Here is a tiny trained network, its code and every weight. The questions are about switching its units off for an input and a class, where a switched-off unit gives its printed mean instead of its output.

import numpy as np


def w(rows, s, z=0):
    codes = np.array(rows[::2]) - 128.0
    scale = np.full(codes.shape[1], s)
    scale[-1] = z or s
    return codes * scale


def f(y):
    return np.maximum(y, 0)


def log_softmax(a):
    a = a - a.max(-1, keepdims=True)
    return a - np.log(np.exp(a).sum(-1, keepdims=True))


def net(x, mask):
    res = np.array(x, float).reshape(1, 4) / 4 @ E
    y = f(res @ A[0][:, :-1].T + A[0][:, -1])
    res = res + np.where(mask, y, B[0][:, -1]) @ B[0][:, :-1]
    return log_softmax(res[-1] @ U[:, :-1].T + U[:, -1])


A, B = {}, {}
E = w([
[105,87,108,114,97,209,102,192,150],'x0',
[187,154,148,100,187,118,130,198,159],'x1',
[247,38,139,131,98,71,148,124,215],'x2',
[222,190,184,198,51,109,54,156,112],'x3',
],0.013)
A[0] = w([
[128,67,106,151,80,108,104,85,137,123],'neuron 1',
[87,120,98,210,66,123,120,76,105,41],'neuron 2',
[115,128,79,145,42,162,141,84,84,94],'neuron 3',
[113,101,116,136,54,255,53,202,187,15],'neuron 4',
[165,182,203,167,41,122,43,153,110,28],'neuron 5',
[63,220,125,133,150,185,100,126,26,2],'neuron 6',
[148,192,163,147,152,47,136,55,100,36],'neuron 7',
[166,164,167,136,202,123,131,230,129,43],'neuron 8',
],0.009,0.0032)
B[0] = w([
[202,151,157,87,112,56,121,168,85,178],'neuron 1',
[166,170,57,102,126,144,93,181,55,190],'neuron 2',
[130,171,74,110,178,61,90,227,105,186],'neuron 3',
[107,221,96,162,55,187,200,64,166,215],'neuron 4',
[51,26,95,55,183,150,77,43,156,246],'neuron 5',
[176,30,211,124,2,108,122,149,171,244],'neuron 6',
[73,155,87,210,93,191,242,131,166,203],'neuron 7',
[152,155,19,110,99,65,119,195,29,183],'neuron 8',
],0.0093,0.014)
U = w([
[242,64,217,135,37,96,119,167,186,109],'0',
[8,58,98,20,189,155,114,59,124,120],'1',
[154,207,70,105,116,93,100,224,34,85],'2',
[92,231,109,239,89,170,208,69,175,90],'3',
[121,162,172,131,134,135,98,137,128,247],'4',
],0.012)

Each question gives the input, the list of numbers given to net, and the class t.
The units are the neurons (one row each of A and B). Each row of codes is followed by its name. A weight is (code - 128) times the scale printed after its matrix; where a second scale follows, it is the last column's (A, B and U).
mask holds one flag per neuron, in row order. A switched-off neuron (its flag False) gives its mean, the last column of its row in B, instead of its output. The means were averaged over made-up inputs and are rounded, as every weight is.
A unit's drop is (log p(t) with every unit on - log p(t) with that unit switched off) / (log p(t) with every unit on - log p(t) with every unit switched off).
The circuit of an input: a set's keep is (log p(t) with only the set's units on - log p(t) with every unit switched off) / (log p(t) with every unit on - log p(t) with every unit switched off). Starting from all 8 units, units are removed one at a time, each time the one whose removal leaves the highest keep (on an exact tie, the one counted first), for as long as the keep stays at least 0.8.
circuit, biggest first: the units of the circuit, biggest drop first
most important unit: the unit with the biggest drop
top k neurons: the k neurons with the biggest drops, biggest first
drop of u: that unit's drop, to one decimal
input [-8,6,-3,1], class 3: most important unit : neuron 7
input [6,-1,-7,-2], class 0: top 2 neurons : neuron 6; neuron 7
input [3,-7,-4,-6], class 2: top 2 neurons : neuron 5; neuron 3
input [8,-8,6,1], class 2: top 2 neurons : neuron 1; neuron 3
input [3,-2,1,-2], class 4: circuit, biggest first : neuron 5; neuron 7; neuron 6; neuron 8
input [5,-2,-2,-2], class 3: top 2 neurons : neuron 5; neuron 4
input [7,2,-8,2], class 0: top 2 neurons : neuron 6; neuron 7
input [1,5,-2,-3], class 2: top 3 neurons : neuron 5; neuron 8; neuron 6
input [5,-5,3,4], class 2: top 4 neurons : neuron 6; neuron 1; neuron 7; neuron 3
input [-6,-2,-7,-6], class 0: top 3 neurons : neuron 6; neuron 5; neuron 4
input [-2,-3,4,6], class 1: top 2 neurons : neuron 5; neuron 6
input [8,7,7,-4], class 3: circuit, biggest first : neuron 4; neuron 6
input [-8,5,6,0], class 3: top 2 neurons : neuron 7; neuron 6
input [3,7,4,4], class 2: top 2 neurons : neuron 8; neuron 6
input [-7,-2,2,2], class 3: circuit, biggest first : neuron 7
input [1,6,-6,-5], class 0: circuit, biggest first : neuron 6; neuron 5
input [-7,1,0,1], class 3: drop of neuron 7 : 0.1
input [0,2,1,5], class 1: drop of neuron 5 : 0.4
input [-1,7,-8,-8], class 0: drop of neuron 5 : 0.3
input [-7,4,5,4], class 3: most important unit : neuron 7
